Below is a small trained network, with its code and all its weights. Each question gives an input and a class and asks what happens when units are switched off, that is, made to give their printed mean instead of their output.

import numpy as np


def w(rows, s, z=0):
    codes = np.array(rows[::2]) - 128.0
    scale = np.full(codes.shape[1], s)
    scale[-1] = z or s
    return codes * scale


def f(y):
    return np.maximum(y, 0)


def log_softmax(a):
    a = a - a.max(-1, keepdims=True)
    return a - np.log(np.exp(a).sum(-1, keepdims=True))


def net(x, mask):
    res = np.array(x, float).reshape(1, 8) / 4 @ E
    y = f(res @ A[0][:, :-1].T + A[0][:, -1])
    res = res + np.where(mask, y, B[0][:, -1]) @ B[0][:, :-1]
    return log_softmax(res[-1] @ U[:, :-1].T + U[:, -1])


A, B = {}, {}
E = w([
[86,81,81,111,167,75,122,194,117],'x0',
[146,129,92,84,191,171,161,111,157],'x1',
[155,111,131,123,84,160,115,74,118],'x2',
[249,44,113,78,118,82,142,84,149],'x3',
[131,161,75,107,85,53,164,101,121],'x4',
[100,73,123,130,135,142,54,128,43],'x5',
[151,107,71,161,159,97,142,118,124],'x6',
[135,188,175,87,221,64,88,101,102],'x7',
],0.011)
A[0] = w([
[166,148,122,134,157,84,102,137,142,178],'neuron 1',
[187,144,136,82,159,116,142,78,172,167],'neuron 2',
[158,54,195,78,100,72,169,130,98,118],'neuron 3',
[203,157,122,57,146,108,158,72,181,184],'neuron 4',
[52,190,222,123,169,169,181,187,115,184],'neuron 5',
[111,132,88,83,83,206,178,106,188,197],'neuron 6',
[189,116,115,72,175,119,142,78,187,117],'neuron 7',
[119,143,176,76,136,65,153,139,88,105],'neuron 8',
[83,133,112,124,128,89,109,147,83,194],'neuron 9',
[221,173,91,79,173,119,153,88,168,239],'neuron 10',
[70,241,116,154,105,124,87,101,128,154],'neuron 11',
[158,58,59,206,132,157,137,66,108,148],'neuron 12',
[110,104,93,125,102,108,111,179,97,102],'neuron 13',
[197,82,77,157,56,125,210,130,131,123],'neuron 14',
[84,236,152,150,98,119,114,105,107,173],'neuron 15',
[187,70,182,107,170,102,183,122,137,3],'neuron 16',
[108,148,29,171,147,68,176,158,127,132],'neuron 17',
[118,197,156,158,134,79,114,42,110,158],'neuron 18',
[76,170,138,173,180,209,154,171,160,195],'neuron 19',
[175,106,60,147,64,116,179,90,143,173],'neuron 20',
[155,119,254,137,126,174,81,80,82,202],'neuron 21',
[96,149,127,162,112,172,177,85,151,147],'neuron 22',
],0.011,0.003)
B[0] = w([
[95,155,106,139,112,86,124,99,110,178],'neuron 1',
[140,175,116,132,64,160,205,55,61,216],'neuron 2',
[148,200,140,177,113,151,56,123,139,201],'neuron 3',
[218,193,127,199,85,94,219,117,109,242],'neuron 4',
[179,194,78,193,132,170,103,193,99,254],'neuron 5',
[112,197,20,187,141,144,13,212,162,214],'neuron 6',
[200,117,116,135,65,116,190,139,96,225],'neuron 7',
[168,119,177,193,130,153,100,76,98,178],'neuron 8',
[112,141,67,137,60,66,150,129,138,192],'neuron 9',
[202,136,72,142,84,75,237,101,78,249],'neuron 10',
[165,175,119,129,64,141,188,124,26,222],'neuron 11',
[168,100,98,52,186,163,127,176,173,212],'neuron 12',
[137,87,173,130,210,103,135,79,177,180],'neuron 13',
[91,182,65,129,250,213,86,143,143,243],'neuron 14',
[199,254,145,114,34,170,196,105,16,220],'neuron 15',
[153,158,157,130,63,125,146,101,87,193],'neuron 16',
[8,157,151,80,114,83,128,35,176,225],'neuron 17',
[111,124,123,124,81,127,214,135,124,199],'neuron 18',
[93,175,28,165,183,175,31,153,140,240],'neuron 19',
[112,187,113,207,184,233,182,182,168,235],'neuron 20',
[52,182,171,49,54,168,111,119,93,234],'neuron 21',
[117,168,92,125,128,204,135,152,113,184],'neuron 22',
],0.0076,0.013)
U = w([
[134,77,201,217,146,61,75,178,138,68],'0',
[65,94,141,147,164,124,160,124,213,29],'1',
[30,140,153,71,105,189,84,140,139,165],'2',
[137,42,154,87,133,128,177,153,198,4],'3',
[150,124,108,135,61,97,228,116,97,178],'4',
[140,135,26,202,166,204,113,218,149,145],'5',
[118,14,172,25,169,218,107,172,130,62],'6',
[79,51,14,152,165,2,138,135,178,132],'7',
],0.009,0.0032)

Each question gives the input, the list of numbers given to net, and the class t.
The units are the neurons (one row each of A and B). Each row of codes is followed by its name. A weight is (code - 128) times the scale printed after its matrix; where a second scale follows, it is the last column's (A, B and U).
mask holds one flag per neuron, in row order. A switched-off neuron (its flag False) gives its mean, the last column of its row in B, instead of its output. The means were averaged over made-up inputs and are rounded, as every weight is.
A unit's drop is (log p(t) with every unit on - log p(t) with that unit switched off) / (log p(t) with every unit on - log p(t) with every unit switched off).
The circuit of an input: a set's keep is (log p(t) with only the set's units on - log p(t) with every unit switched off) / (log p(t) with every unit on - log p(t) with every unit switched off). Starting from the 12 units with the biggest drops (on a tie, the unit counted first), units are removed one at a time, each time the one whose removal leaves the highest keep (on an exact tie, the one counted first), for as long as the keep stays at least 0.8.
circuit, biggest first: the units of the circuit, biggest drop first
top k neurons: the k neurons with the biggest drops, biggest first
drop when u is switched off: that unit's drop, to one decimal
input [5,-5,2,-7,-1,4,-5,8], class 4: circuit, biggest first -> (neuron 15)
input [-2,8,6,-1,2,0,7,1], class 4: top 3 neurons -> (neuron 10; neuron 19; neuron 5)
input [-4,-3,-5,-6,3,7,-7,-3], class 4: top 4 neurons -> (neuron 15; neuron 11; neuron 14; neuron 6)
input [-2,-3,1,8,-5,8,-4,0], class 2: top 2 neurons -> (neuron 21; neuron 3)
input [-6,3,5,-7,0,8,-5,6], class 2: top 4 neurons -> (neuron 21; neuron 10; neuron 4; neuron 7)
input [8,3,-7,-6,-2,2,4,-2], class 7: top 2 neurons -> (neuron 17; neuron 20)
input [1,-6,6,-7,-6,5,5,8], class 2: top 2 neurons -> (neuron 21; neuron 10)
input [4,7,5,6,-6,8,-5,2], class 6: top 2 neurons -> (neuron 15; neuron 11)
input [-6,-7,1,-3,-2,4,0,-1], class 4: top 3 neurons -> (neuron 15; neuron 14; neuron 11)
input [-1,-7,-3,-5,-3,7,-3,2], class 2: top 2 neurons -> (neuron 21; neuron 10)
input [7,0,1,1,-6,0,0,3], class 0: drop when neuron 6 is switched off -> 0.1
input [5,-3,3,4,0,-6,-2,-2], class 5: drop when neuron 14 is switched off -> 0.2
input [7,3,1,1,6,6,3,5], class 7: drop when neuron 22 is switched off -> 0.0
input [0,5,8,6,3,-8,-7,-5], class 5: circuit, biggest first -> (neuron 6)
